Here is a tiny trained network, its code and every weight. The questions are about switching its units off for an input and a class, where a switched-off unit gives its printed mean instead of its output.

import numpy as np


def w(rows, s, z=0):
    codes = np.array(rows[::2]) - 128.0
    scale = np.full(codes.shape[1], s)
    scale[-1] = z or s
    return codes * scale


def norm(h):
    return h / np.sqrt((h * h).mean(-1, keepdims=True) + 1e-5)


def f(y):
    return y / 2 * (1 + np.tanh(0.7978845608 * (y + 0.044715 * y**3)))


def log_softmax(a):
    a = a - a.max(-1, keepdims=True)
    return a - np.log(np.exp(a).sum(-1, keepdims=True))


def net(x, mask):
    res = np.array(x, float).reshape(1, 6) / 4 @ E
    u = 0
    for l in range(2):
        y = f(norm(res) @ A[l][:, :-1].T + A[l][:, -1])
        res = res + np.where(mask[u : u + 11], y, B[l][:, -1]) @ B[l][:, :-1]
        u += 11
    return log_softmax(norm(res)[-1] @ U[:, :-1].T + U[:, -1])


A, B = {}, {}
E = w([
[98,128,121,119,113],'x0',
[114,132,124,131,126],'x1',
[126,179,208,154,55],'x2',
[101,137,121,161,135],'x3',
[100,2,179,157,76],'x4',
[121,150,224,87,226],'x5',
],0.0055)
A[0] = w([
[96,158,254,78,204,252],'L0N0',
[85,56,176,96,160,60],'L0N1',
[107,106,190,98,149,166],'L0N2',
[83,198,153,115,116,69],'L0N3',
[103,25,80,152,123,135],'L0N4',
[114,238,167,59,157,130],'L0N5',
[114,197,147,94,175,47],'L0N6',
[106,69,253,150,54,133],'L0N7',
[178,190,72,89,77,115],'L0N8',
[146,211,135,152,14,87],'L0N9',
[67,66,156,52,200,49],'L0N10',
],0.0085,0.0023)
B[0] = w([
[85,130,144,129,123,255],'L0N0',
[153,166,189,226,178,172],'L0N1',
[57,171,157,230,167,170],'L0N2',
[179,151,215,186,51,143],'L0N3',
[254,59,171,116,115,205],'L0N4',
[138,107,150,96,30,202],'L0N5',
[62,30,181,36,92,161],'L0N6',
[109,188,36,61,150,244],'L0N7',
[81,195,106,238,184,174],'L0N8',
[151,149,130,209,245,192],'L0N9',
[154,166,61,171,252,178],'L0N10',
],0.0066,0.0063)
A[1] = w([
[207,165,127,142,81,158],'L1N0',
[183,1,172,84,60,7],'L1N1',
[109,146,137,129,155,46],'L1N2',
[83,101,145,64,181,193],'L1N3',
[22,213,98,128,136,209],'L1N4',
[105,185,203,114,138,59],'L1N5',
[176,107,46,144,111,202],'L1N6',
[90,78,149,109,204,96],'L1N7',
[250,217,232,184,90,121],'L1N8',
[124,130,111,110,216,234],'L1N9',
[149,172,104,100,17,166],'L1N10',
],0.0084,0.0021)
B[1] = w([
[109,176,63,182,176,155],'L1N0',
[92,125,172,156,180,182],'L1N1',
[123,190,226,101,216,132],'L1N2',
[38,217,149,147,137,163],'L1N3',
[144,85,87,76,128,254],'L1N4',
[102,23,139,124,111,174],'L1N5',
[139,159,114,2,65,211],'L1N6',
[79,184,113,199,211,153],'L1N7',
[154,106,160,158,149,176],'L1N8',
[78,132,141,146,22,204],'L1N9',
[154,198,83,169,192,166],'L1N10',
],0.0066,0.0059)
U = w([
[179,140,42,106,110,218],'0',
[147,158,117,217,206,204],'1',
[50,142,146,101,174,109],'2',
[139,97,228,109,80,3],'3',
[206,7,129,92,126,30],'4',
],0.014,0.0013)

Each question gives the input, the list of numbers given to net, and the class t.
The units are the neurons (one row each of A and B). Each row of codes is followed by its name. A weight is (code - 128) times the scale printed after its matrix; where a second scale follows, it is the last column's (A, B and U).
mask holds one flag per neuron, layer by layer. A switched-off neuron (its flag False) gives its mean, the last column of its row in B, instead of its output. The means were averaged over made-up inputs and are rounded, as every weight is.
A unit's drop is (log p(t) with every unit on - log p(t) with that unit switched off) / (log p(t) with every unit on - log p(t) with every unit switched off).
The circuit of an input: a set's keep is (log p(t) with only the set's units on - log p(t) with every unit switched off) / (log p(t) with every unit on - log p(t) with every unit switched off). Starting from the 12 units with the biggest drops (on a tie, the unit counted first), units are removed one at a time, each time the one whose removal leaves the highest keep (on an exact tie, the one counted first), for as long as the keep stays at least 0.8.
units of the circuit, in order: the units of the circuit, biggest drop first
most important unit: the unit with the biggest drop
top k neurons: the k neurons with the biggest drops, biggest first
top k neurons in layer l: the k neurons of layer l with the biggest drops, biggest first
drop of u: that unit's drop, to one decimal
input [2,3,0,1,4,7], class 1: units of the circuit, in order	[L0N10]
input [7,-7,7,8,5,-1], class 0: units of the circuit, in order	[L0N7; L1N4]
input [8,-3,1,-6,-7,6], class 3: units of the circuit, in order	[L0N5; L0N7]
input [-3,7,8,-5,4,3], class 2: top 2 neurons in layer 0	[L0N7; L0N4]
input [-8,0,8,6,4,-6], class 0: top 2 neurons in layer 0	[L0N7; L0N1]
input [7,4,0,7,3,3], class 1: top 2 neurons in layer 1	[L1N6; L1N7]
input [8,5,4,7,-8,2], class 3: top 3 neurons	[L0N6; L0N3; L0N7]
input [4,7,1,-7,3,0], class 0: top 2 neurons	[L0N7; L0N6]
input [1,-3,3,-8,-6,7], class 3: top 3 neurons	[L0N5; L0N7; L0N3]
input [-4,-7,0,8,-7,2], class 2: top 3 neurons	[L0N6; L0N1; L0N4]
input [7,7,-1,1,6,5], class 1: top 2 neurons in layer 0	[L0N1; L0N10]
input [1,7,4,4,8,0], class 0: top 2 neurons	[L0N7; L0N6]
input [-1,-3,4,7,1,-4], class 0: top 2 neurons in layer 1	[L1N6; L1N7]
input [-6,-6,-1,6,-5,4], class 2: most important unit	L0N6
input [-7,-7,5,-1,8,-1], class 0: top 4 neurons in layer 0	[L0N7; L0N6; L0N3; L0N5]
input [-8,4,4,2,-2,-7], class 1: top 2 neurons	[L0N9; L0N7]
input [0,6,-8,7,3,-1], class 4: top 2 neurons	[L0N4; L0N7]
input [-7,-6,1,-7,7,3], class 2: top 2 neurons	[L0N7; L0N9]
input [1,-4,5,-5,-4,8], class 3: top 3 neurons	[L0N5; L0N3; L0N7]
input [3,4,8,0,-3,-6], class 1: most important unit	L0N9
input [3,4,-7,8,-8,4], class 2: top 2 neurons in layer 0	[L0N6; L0N7]
input [-1,-8,4,2,6,3], class 2: drop of L0N7	0.7
input [-2,-1,-2,-6,5,2], class 1: drop of L0N1	0.2
input [4,5,-8,3,3,-3], class 4: drop of L0N4	0.4
